Below are the code and all the weights of a small trained network. Each question names an input and a target symbol and asks about switching units off, where a switched-off unit gives its printed mean instead of its output.

import numpy as np


def w(rows, s, z=0):
    codes = np.array(rows[::2]) - 128.0
    scale = np.full(codes.shape[1], s)
    scale[-1] = z or s
    return codes * scale


def norm(h):
    return h / np.sqrt((h * h).mean(-1, keepdims=True) + 1e-5)


def f(y):
    return y / 2 * (1 + np.tanh(0.7978845608 * (y + 0.044715 * y**3)))


def softmax(a):
    e = np.exp(a - a.max(-1, keepdims=True))
    return e / e.sum(-1, keepdims=True)


def log_softmax(a):
    a = a - a.max(-1, keepdims=True)
    return a - np.log(np.exp(a).sum(-1, keepdims=True))


def net(x, mask):
    ids = ['ΞΠΨαβγδεζθλμστφω'.index(c) for c in x.split()]
    T = len(ids)
    res = E[ids] + P[:T]
    u = 0
    for l in range(2):
        r = norm(res)
        for j in range(2):
            rows = slice(2 * j, 2 * j + 2)
            q, k, v = (r @ M[l][rows].T for M in (Q, K, V))
            z = softmax(np.where(np.tri(T) > 0, q @ k.T / 2**0.5, -1e9)) @ v
            o = O[l][rows]
            res = res + np.where(mask[u + j], z, o[:, -1]) @ o[:, :-1]
        u += 2
        y = f(norm(res) @ A[l][:, :-1].T + A[l][:, -1])
        res = res + np.where(mask[u : u + 4], y, B[l][:, -1]) @ B[l][:, :-1]
        u += 4
    return log_softmax(norm(res)[-1] @ U[:, :-1].T + U[:, -1])


Q, K, V, O, A, B = {}, {}, {}, {}, {}, {}
E = w([
[41,62,192,248,166],'Ξ',
[158,124,100,96,27],'Π',
[141,98,178,126,113],'Ψ',
[159,120,40,182,137],'α',
[77,149,173,198,49],'β',
[190,126,180,102,190],'γ',
[171,118,153,125,76],'δ',
[194,172,55,38,74],'ε',
[154,128,173,142,141],'ζ',
[160,133,215,117,169],'θ',
[165,123,133,96,108],'λ',
[176,128,178,57,195],'μ',
[139,140,159,106,99],'σ',
[130,182,174,136,100],'τ',
[154,176,216,168,60],'φ',
[143,133,116,91,142],'ω',
],0.017)
P = w([
[53,174,123,140,174],'0',
[254,99,179,110,243],'1',
[225,148,110,191,149],'2',
[213,154,110,176,153],'3',
[205,155,112,162,163],'4',
[198,155,107,156,164],'5',
[190,150,101,158,165],'6',
[182,154,101,162,167],'7',
[176,153,102,157,167],'8',
[167,156,97,160,167],'9',
[175,159,92,158,173],'10',
[170,154,95,152,191],'11',
[174,155,82,164,181],'12',
],0.0093)
Q[0] = w([
[157,152,121,49,204],'0.h0',
[1,143,241,132,142],'0.h0',
[183,215,224,104,150],'0.h1',
[121,90,180,57,108],'0.h1',
],0.0082)
K[0] = w([
[160,133,133,47,150],'0.h0',
[122,174,253,146,125],'0.h0',
[109,96,60,182,78],'0.h1',
[212,151,69,164,70],'0.h1',
],0.0072)
V[0] = w([
[79,132,35,108,136],'0.h0',
[145,90,238,255,180],'0.h0',
[71,181,119,76,80],'0.h1',
[161,189,27,180,148],'0.h1',
],0.0074)
O[0] = w([
[155,255,139,30,206,66],'0.h0',
[68,219,34,171,113,227],'0.h0',
[192,236,228,133,82,13],'0.h1',
[227,159,44,251,117,254],'0.h1',
],0.0064,0.0036)
A[0] = w([
[153,155,192,150,108,169],'0.n0',
[113,143,37,59,34,3],'0.n1',
[215,100,177,32,190,228],'0.n2',
[166,188,1,162,79,231],'0.n3',
],0.0085,0.0037)
B[0] = w([
[129,10,49,111,58,142],'0.n0',
[104,217,146,189,2,124],'0.n1',
[97,131,143,221,88,169],'0.n2',
[137,73,184,169,217,255],'0.n3',
],0.0083,0.012)
Q[1] = w([
[173,55,2,169,122],'1.h0',
[143,117,186,220,210],'1.h0',
[184,37,49,252,105],'1.h1',
[131,122,234,115,133],'1.h1',
],0.0098)
K[1] = w([
[143,226,103,85,138],'1.h0',
[90,171,130,119,74],'1.h0',
[77,240,221,5,157],'1.h1',
[173,82,65,96,147],'1.h1',
],0.011)
V[1] = w([
[57,131,94,181,85],'1.h0',
[103,49,117,104,114],'1.h0',
[250,130,51,144,81],'1.h1',
[115,209,192,57,56],'1.h1',
],0.014)
O[1] = w([
[111,94,120,255,67,237],'1.h0',
[8,47,137,150,197,80],'1.h0',
[104,182,107,223,145,3],'1.h1',
[148,139,235,151,159,80],'1.h1',
],0.011,0.0067)
A[1] = w([
[137,141,112,61,58,196],'1.n0',
[73,250,39,167,136,254],'1.n1',
[135,211,84,90,87,251],'1.n2',
[89,121,125,36,122,93],'1.n3',
],0.011,0.0034)
B[1] = w([
[200,219,139,134,33,137],'1.n0',
[127,176,235,177,120,255],'1.n1',
[245,69,199,164,88,157],'1.n2',
[254,107,39,232,152,122],'1.n3',
],0.0074,0.0051)
U = w([
[97,109,136,181,86,113],'Ξ',
[131,114,112,139,175,225],'Π',
[92,139,218,94,188,84],'Ψ',
[136,111,138,35,135,86],'α',
[162,142,164,139,78,71],'β',
[70,99,172,72,118,106],'γ',
[208,171,154,110,92,81],'δ',
[83,98,81,111,89,87],'ε',
[110,251,162,113,161,107],'ζ',
[176,94,94,146,232,120],'θ',
[121,91,145,54,121,70],'λ',
[102,103,51,96,88,97],'μ',
[32,104,113,154,158,124],'σ',
[121,226,34,145,106,133],'τ',
[123,125,77,52,118,104],'φ',
[145,113,137,155,97,248],'ω',
],0.016,0.011)

Each question gives the input, a string of symbols that net reads in full, and the target symbol t.
The units are the heads (2 rows each of Q, K, V and O) and the neurons (one row each of A and B). Each row of codes is followed by its name. A weight is (code - 128) times the scale printed after its matrix; where a second scale follows, it is the last column's (O, A, B and U).
mask holds one flag per unit, layer by layer, with each layer's heads first. A switched-off unit (its flag False) gives its mean, the last column of its rows in O or B, instead of its output. The means were averaged over made-up inputs and are rounded, as every weight is.
A unit's drop is (log p(t) with every unit on - log p(t) with that unit switched off) / (log p(t) with every unit on - log p(t) with every unit switched off).
The circuit of an input: a set's keep is (log p(t) with only the set's units on - log p(t) with every unit switched off) / (log p(t) with every unit on - log p(t) with every unit switched off). Starting from all 12 units, units are removed one at a time, each time the one whose removal leaves the highest keep (on an exact tie, the one counted first), for as long as the keep stays at least 0.8.
units of the circuit, in order: the units of the circuit, biggest drop first
k most important neurons: the k neurons with the biggest drops, biggest first
top k neurons in layer l: the k neurons of layer l with the biggest drops, biggest first
heads that matter: for each layer, one digit per head in row order, 1 if its drop is at least 0.15 and else 0, layers parted by /
drop of u: that unit's drop, to one decimal
input α Π θ ω, target τ: heads that matter -> 00 / 01
input λ γ θ Ξ ε σ Ψ Ξ α δ, target θ: top 2 neurons in layer 0 -> 0.n0; 0.n1
input ε σ λ Ξ δ ε μ ζ σ α ζ σ μ, target ζ: units of the circuit, in order -> 1.h1; 0.n3; 1.h0; 0.h0
input α β ζ μ τ λ, target τ: units of the circuit, in order -> 1.h1
input λ φ α ζ Ψ, target θ: heads that matter -> 11 / 10
input α α α φ, target τ: heads that matter -> 01 / 01
input α μ σ Ψ ζ ω Π ε ω α β θ, target τ: heads that matter -> 00 / 01
input α ζ σ α α σ, target τ: heads that matter -> 00 / 01
input β μ Ψ β α α θ μ, target ω: 2 most important neurons -> 0.n3; 0.n2
input σ α σ ζ τ γ σ ζ λ σ ζ τ, target Ψ: heads that matter -> 01 / 01
input α Ψ ω ζ φ σ α μ Ψ τ σ α, target τ: heads that matter -> 01 / 01
input ω α β Ψ, target δ: heads that matter -> 11 / 10
input ω ε α φ γ Ξ α Ψ φ γ φ α ε, target δ: units of the circuit, in order -> 1.h0; 0.n2; 0.h0; 0.n1
input λ α α Ξ α β α β δ, target θ: heads that matter -> 11 / 00
input ω α γ ω α μ δ, target δ: heads that matter -> 10 / 10
input λ σ ε σ σ θ α α α σ τ, target θ: units of the circuit, in order -> 0.h1; 0.h0; 1.h0
input σ α Ξ λ γ σ, target Ψ: units of the circuit, in order -> 0.h1; 1.h1; 0.n3
input ζ σ σ θ Ψ ζ γ γ σ φ θ, target μ: units of the circuit, in order -> 1.h1; 0.h0; 0.h1
input σ σ σ δ Ψ θ, target Ψ: units of the circuit, in order -> 0.h1; 1.h1; 1.h0; 0.h0
input α ζ θ α ζ ζ ε, target τ: top neuron in layer 0 -> 0.n2
input σ ζ φ β θ α α ζ θ α ω, target Ψ: drop of 1.h1 -> 0.7
input α β φ γ, target τ: drop of 1.h1 -> 0.6
input α φ α α σ Π μ τ, target τ: drop of 1.h1 -> 1.1
